Here is a tiny trained network, its code and every weight. The questions are about switching its units off for an input and a class, where a switched-off unit gives its printed mean instead of its output.

import numpy as np


def w(rows, s, z=0):
    codes = np.array(rows[::2]) - 128.0
    scale = np.full(codes.shape[1], s)
    scale[-1] = z or s
    return codes * scale


def f(y):
    return y / 2 * (1 + np.tanh(0.7978845608 * (y + 0.044715 * y**3)))


def log_softmax(a):
    a = a - a.max(-1, keepdims=True)
    return a - np.log(np.exp(a).sum(-1, keepdims=True))


def net(x, mask):
    res = np.array(x, float).reshape(1, 5) / 4 @ E
    y = f(res @ A[0][:, :-1].T + A[0][:, -1])
    res = res + np.where(mask, y, B[0][:, -1]) @ B[0][:, :-1]
    return log_softmax(res[-1] @ U[:, :-1].T + U[:, -1])


A, B = {}, {}
E = w([
[141,131,53,199,167,80,50,115,216,194,22,124],'x0',
[128,102,209,143,101,107,67,146,81,172,203,146],'x1',
[98,54,116,43,231,118,173,254,110,133,146,232],'x2',
[54,119,239,44,227,33,93,21,91,76,62,153],'x3',
[77,204,159,161,81,107,222,153,132,244,124,184],'x4',
],0.0089)
A[0] = w([
[103,66,88,72,201,97,152,254,126,125,134,207,105],'N0',
[164,87,118,192,174,60,92,140,201,185,130,118,95],'N1',
[186,112,104,110,163,193,63,141,100,99,107,93,13],'N2',
[164,139,172,82,70,141,190,129,103,61,234,128,251],'N3',
[205,118,49,174,96,214,133,177,162,156,215,140,38],'N4',
[86,219,120,115,35,75,217,132,163,216,87,192,245],'N5',
],0.0079,0.0016)
B[0] = w([
[170,152,94,132,152,139,127,58,137,164,201,55,246],'N0',
[1,113,57,101,50,155,181,168,131,147,83,109,183],'N1',
[194,82,169,170,217,215,78,95,88,70,115,212,171],'N2',
[88,45,70,120,162,152,148,108,117,175,115,122,212],'N3',
[115,197,71,46,85,77,166,8,160,118,125,175,244],'N4',
[133,118,67,161,167,151,54,118,151,158,161,183,222],'N5',
],0.009,0.014)
U = w([
[102,157,155,9,122,34,112,60,150,118,98,168,118],'0',
[104,131,66,145,132,99,104,128,62,110,118,124,254],'1',
[157,142,124,169,119,137,109,82,152,170,140,2,152],'2',
[163,96,91,164,145,159,77,147,95,123,111,223,135],'3',
[31,47,90,107,101,173,182,157,136,143,73,87,64],'4',
[140,207,120,114,129,141,141,226,68,128,103,143,133],'5',
[141,171,192,139,117,142,178,239,114,135,79,103,53],'6',
[184,176,182,170,93,79,195,207,88,85,103,164,32],'7',
],0.008,0.0052)

Each question gives the input, the list of numbers given to net, and the class t.
The units are the neurons (one row each of A and B). Each row of codes is followed by its name. A weight is (code - 128) times the scale printed after its matrix; where a second scale follows, it is the last column's (A, B and U).
mask holds one flag per neuron, in row order. A switched-off neuron (its flag False) gives its mean, the last column of its row in B, instead of its output. The means were averaged over made-up inputs and are rounded, as every weight is.
A unit's drop is (log p(t) with every unit on - log p(t) with that unit switched off) / (log p(t) with every unit on - log p(t) with every unit switched off).
The circuit of an input: a set's keep is (log p(t) with only the set's units on - log p(t) with every unit switched off) / (log p(t) with every unit on - log p(t) with every unit switched off). Starting from all 6 units, units are removed one at a time, each time the one whose removal leaves the highest keep (on an exact tie, the one counted first), for as long as the keep stays at least 0.8.
circuit, biggest first: the units of the circuit, biggest drop first
unit that matters most: the unit with the biggest drop
top k neurons: the k neurons with the biggest drops, biggest first
drop when u is switched off: that unit's drop, to one decimal
input [7,-5,-6,-4,-7], class 3: circuit, biggest first : N2
input [-6,0,0,3,1], class 4: circuit, biggest first : N4, N3
input [0,-3,3,4,6], class 3: circuit, biggest first : N4, N5
input [-4,3,-4,4,6], class 3: circuit, biggest first : N4, N5
input [-2,1,1,4,8], class 3: top 2 neurons : N5, N4
input [-4,-8,-8,2,7], class 1: top 2 neurons : N0, N5
input [8,8,-8,7,-4], class 1: circuit, biggest first : N4, N0
input [0,2,-3,-4,-4], class 0: circuit, biggest first : N4, N0
input [8,2,-4,1,5], class 4: top 2 neurons : N1, N0
input [2,0,7,2,2], class 2: top 2 neurons : N0, N4
input [7,1,-6,4,0], class 4: circuit, biggest first : N1, N0
input [3,-8,-8,-8,6], class 0: top 2 neurons : N4, N0
input [4,4,-1,6,-7], class 3: top 3 neurons : N4, N2, N0
input [-3,-8,3,7,-7], class 1: top 3 neurons : N4, N2, N0
input [0,-2,-7,-2,8], class 3: top 2 neurons : N5, N0
input [-8,-1,5,0,8], class 3: top 2 neurons : N5, N1
input [-8,4,-6,-4,0], class 4: unit that matters most : N3
input [8,7,-7,4,-1], class 4: top 3 neurons : N1, N0, N4
input [8,-7,-5,3,5], class 4: top 4 neurons : N1, N0, N4, N2
input [-1,-7,-2,-7,1], class 0: unit that matters most : N4
input [2,1,8,3,6], class 2: drop when N1 is switched off : 0.0
